Here is a tiny trained network, its code and every weight. The questions are about switching its units off for an input and a class, where a switched-off unit gives its printed mean instead of its output.

import numpy as np


def w(rows, s, z=0):
    codes = np.array(rows[::2]) - 128.0
    scale = np.full(codes.shape[1], s)
    scale[-1] = z or s
    return codes * scale


def f(y):
    return np.maximum(y, 0)


def log_softmax(a):
    a = a - a.max(-1, keepdims=True)
    return a - np.log(np.exp(a).sum(-1, keepdims=True))


def net(x, mask):
    res = np.array(x, float).reshape(1, 5) / 4 @ E
    y = f(res @ A[0][:, :-1].T + A[0][:, -1])
    res = res + np.where(mask, y, B[0][:, -1]) @ B[0][:, :-1]
    return log_softmax(res[-1] @ U[:, :-1].T + U[:, -1])


A, B = {}, {}
E = w([
[67,158,112,144,219,254,65,142,156],'x0',
[61,82,54,75,86,115,86,84,86],'x1',
[236,41,84,123,219,168,170,24,182],'x2',
[196,182,84,104,175,128,95,148,102],'x3',
[108,67,165,205,153,50,42,109,102],'x4',
],0.0063)
A[0] = w([
[136,174,100,92,92,162,247,137,140,95],'n1',
[133,73,76,157,189,176,168,64,216,54],'n2',
[56,111,152,97,191,223,68,120,137,44],'n3',
[103,141,146,133,165,240,71,109,108,5],'n4',
[153,71,84,68,198,137,144,25,201,6],'n5',
[89,140,160,125,164,181,74,97,166,92],'n6',
[146,197,167,112,181,168,151,170,195,238],'n7',
[72,121,107,91,212,151,116,175,148,32],'n8',
[40,244,149,117,28,165,60,192,101,10],'n9',
[125,162,117,2,80,200,184,122,132,122],'n10',
[78,72,31,75,71,166,59,72,63,97],'n11',
[61,57,210,130,79,161,168,89,178,163],'n12',
],0.0067,0.003)
B[0] = w([
[81,83,176,141,146,104,96,52,36,209],'n1',
[109,190,36,172,244,167,164,190,162,235],'n2',
[201,36,255,86,70,62,211,108,145,206],'n3',
[155,95,198,35,101,31,202,77,170,187],'n4',
[120,208,12,136,225,95,212,216,137,238],'n5',
[137,110,216,39,76,98,134,41,118,186],'n6',
[182,77,150,122,70,191,48,45,87,254],'n7',
[170,68,214,90,118,79,174,137,148,168],'n8',
[77,207,74,171,224,71,177,199,235,253],'n9',
[60,53,126,190,132,188,58,64,54,237],'n10',
[205,51,196,241,77,200,137,214,79,237],'n11',
[118,124,113,60,86,187,2,174,209,210],'n12',
],0.006,0.0052)
U = w([
[45,241,55,111,253,103,181,245,199,29],'0',
[211,63,215,199,101,180,120,194,76,249],'1',
[181,49,218,27,79,35,207,76,101,70],'2',
[76,86,176,171,179,131,51,62,33,146],'3',
[147,131,86,15,117,154,34,178,179,212],'4',
],0.0052,0.0021)

Each question gives the input, the list of numbers given to net, and the class t.
The units are the neurons (one row each of A and B). Each row of codes is followed by its name. A weight is (code - 128) times the scale printed after its matrix; where a second scale follows, it is the last column's (A, B and U).
mask holds one flag per neuron, in row order. A switched-off neuron (its flag False) gives its mean, the last column of its row in B, instead of its output. The means were averaged over made-up inputs and are rounded, as every weight is.
A unit's drop is (log p(t) with every unit on - log p(t) with that unit switched off) / (log p(t) with every unit on - log p(t) with every unit switched off).
The circuit of an input: a set's keep is (log p(t) with only the set's units on - log p(t) with every unit switched off) / (log p(t) with every unit on - log p(t) with every unit switched off). Starting from all 12 units, units are removed one at a time, each time the one whose removal leaves the highest keep (on an exact tie, the one counted first), for as long as the keep stays at least 0.8.
units of the circuit, in order: the units of the circuit, biggest drop first
most important unit: the unit with the biggest drop
k most important neurons: the k neurons with the biggest drops, biggest first
input [6,7,-2,-4,2], class 1: most important unit : n11
input [8,1,-4,0,4], class 2: units of the circuit, in order : n3, n4, n6
input [1,0,-1,-8,5], class 4: units of the circuit, in order : n12, n11
input [1,1,1,-1,-7], class 3: 2 most important neurons : n10, n1
input [-4,-5,-6,-7,1], class 4: 2 most important neurons : n12, n5
input [-6,-4,8,0,-7], class 0: 2 most important neurons : n5, n2
input [2,0,-2,-5,2], class 4: units of the circuit, in order : n12, n11, n1
input [8,6,-6,1,6], class 2: 3 most important neurons : n3, n4, n6
input [-4,5,-4,1,-8], class 3: units of the circuit, in order : n10, n1
input [-5,-4,-8,-3,7], class 0: units of the circuit, in order : n9, n7
input [-2,7,-8,-4,-8], class 0: 2 most important neurons : n9, n7
input [-2,-6,7,2,-8], class 3: units of the circuit, in order : n1, n10
input [1,8,2,4,2], class 1: 2 most important neurons : n11, n9
input [8,4,-3,-3,-1], class 2: units of the circuit, in order : n3, n4
input [-7,0,7,0,1], class 0: most important unit : n5
input [8,-2,-7,-8,-3], class 2: units of the circuit, in order : n3, n4
input [5,-5,7,-1,6], class 0: 2 most important neurons : n2, n5
input [6,4,8,-6,4], class 0: 2 most important neurons : n2, n5
input [0,-3,3,-8,4], class 4: 2 most important neurons : n12, n11
input [6,2,-4,-5,2], class 2: most important unit : n3
